Below is a small trained network, with its code and all its weights. Each question gives an input and a class and asks what happens when units are switched off, that is, made to give their printed mean instead of their output.

import numpy as np


def w(rows, s, z=0):
    codes = np.array(rows[::2]) - 128.0
    scale = np.full(codes.shape[1], s)
    scale[-1] = z or s
    return codes * scale


def f(y):
    return y / 2 * (1 + np.tanh(0.7978845608 * (y + 0.044715 * y**3)))


def log_softmax(a):
    a = a - a.max(-1, keepdims=True)
    return a - np.log(np.exp(a).sum(-1, keepdims=True))


def net(x, mask):
    res = np.array(x, float).reshape(1, 8) / 4 @ E
    y = f(res @ A[0][:, :-1].T + A[0][:, -1])
    res = res + np.where(mask, y, B[0][:, -1]) @ B[0][:, :-1]
    return log_softmax(res[-1] @ U[:, :-1].T + U[:, -1])


A, B = {}, {}
E = w([
[147,145,62,75,69,79,14,143],'x0',
[58,23,147,142,178,144,172,148],'x1',
[100,195,35,67,164,134,137,139],'x2',
[77,254,161,184,215,156,217,140],'x3',
[207,178,93,25,232,197,58,127],'x4',
[213,150,144,160,148,157,94,118],'x5',
[154,223,171,141,195,184,110,109],'x6',
[171,74,54,227,199,150,24,220],'x7',
],0.0084)
A[0] = w([
[119,79,178,164,22,110,159,196,252],'neuron 1',
[99,74,104,181,172,229,189,190,254],'neuron 2',
[151,166,89,113,201,135,160,147,225],'neuron 3',
[241,95,54,210,132,128,54,171,218],'neuron 4',
[89,134,180,91,8,154,146,139,249],'neuron 5',
[89,63,166,127,92,31,187,91,186],'neuron 6',
[156,189,53,62,214,89,120,22,222],'neuron 7',
[127,212,135,1,123,189,100,142,188],'neuron 8',
[127,118,170,143,77,73,157,47,186],'neuron 9',
],0.0094,0.0036)
B[0] = w([
[2,131,186,143,123,36,148,109,227],'neuron 1',
[120,74,48,222,202,155,68,126,211],'neuron 2',
[208,116,76,141,107,179,59,129,198],'neuron 3',
[90,173,82,97,89,45,58,55,251],'neuron 4',
[99,101,206,68,160,189,159,156,205],'neuron 5',
[127,58,222,158,142,57,212,200,218],'neuron 6',
[229,149,92,59,55,190,143,189,232],'neuron 7',
[194,232,187,84,144,212,70,225,234],'neuron 8',
[92,103,151,142,163,110,85,206,195],'neuron 9',
],0.0098,0.014)
U = w([
[179,159,161,58,82,192,93,194,248],'0',
[96,133,114,170,65,23,57,21,119],'1',
[38,71,219,161,148,56,217,166,6],'2',
[81,56,81,254,193,204,162,101,79],'3',
],0.0087,0.0015)

Each question gives the input, the list of numbers given to net, and the class t.
The units are the neurons (one row each of A and B). Each row of codes is followed by its name. A weight is (code - 128) times the scale printed after its matrix; where a second scale follows, it is the last column's (A, B and U).
mask holds one flag per neuron, in row order. A switched-off neuron (its flag False) gives its mean, the last column of its row in B, instead of its output. The means were averaged over made-up inputs and are rounded, as every weight is.
A unit's drop is (log p(t) with every unit on - log p(t) with that unit switched off) / (log p(t) with every unit on - log p(t) with every unit switched off).
The circuit of an input: a set's keep is (log p(t) with only the set's units on - log p(t) with every unit switched off) / (log p(t) with every unit on - log p(t) with every unit switched off). Starting from all 9 units, units are removed one at a time, each time the one whose removal leaves the highest keep (on an exact tie, the one counted first), for as long as the keep stays at least 0.8.
circuit, biggest first: the units of the circuit, biggest drop first
top k neurons: the k neurons with the biggest drops, biggest first
drop when u is switched off: that unit's drop, to one decimal
input [7,3,8,-7,2,-7,-7,3], class 1: circuit, biggest first => [neuron 4]
input [4,7,0,5,-2,-2,8,-7], class 0: top 2 neurons => [neuron 1; neuron 8]
input [-1,6,-7,3,-2,-4,1,5], class 3: top 2 neurons => [neuron 2; neuron 5]
input [1,5,-6,5,5,-1,-2,8], class 3: top 2 neurons => [neuron 2; neuron 1]
input [0,4,-8,1,1,6,7,-7], class 2: top 3 neurons => [neuron 7; neuron 3; neuron 8]
input [-8,0,-5,-2,7,2,-6,-4], class 2: top 3 neurons => [neuron 7; neuron 8; neuron 3]
input [-7,0,6,1,2,6,-6,7], class 3: top 2 neurons => [neuron 2; neuron 1]
input [1,2,-7,-8,-3,-3,-2,6], class 1: top 2 neurons => [neuron 4; neuron 8]
input [7,-2,-2,6,-8,4,-1,7], class 1: drop when neuron 7 is switched off => 0.0
input [7,3,-8,8,-2,-7,8,4], class 3: drop when neuron 4 is switched off => 0.2
input [0,2,-4,0,0,-4,-6,7], class 1: drop when neuron 4 is switched off => 0.4
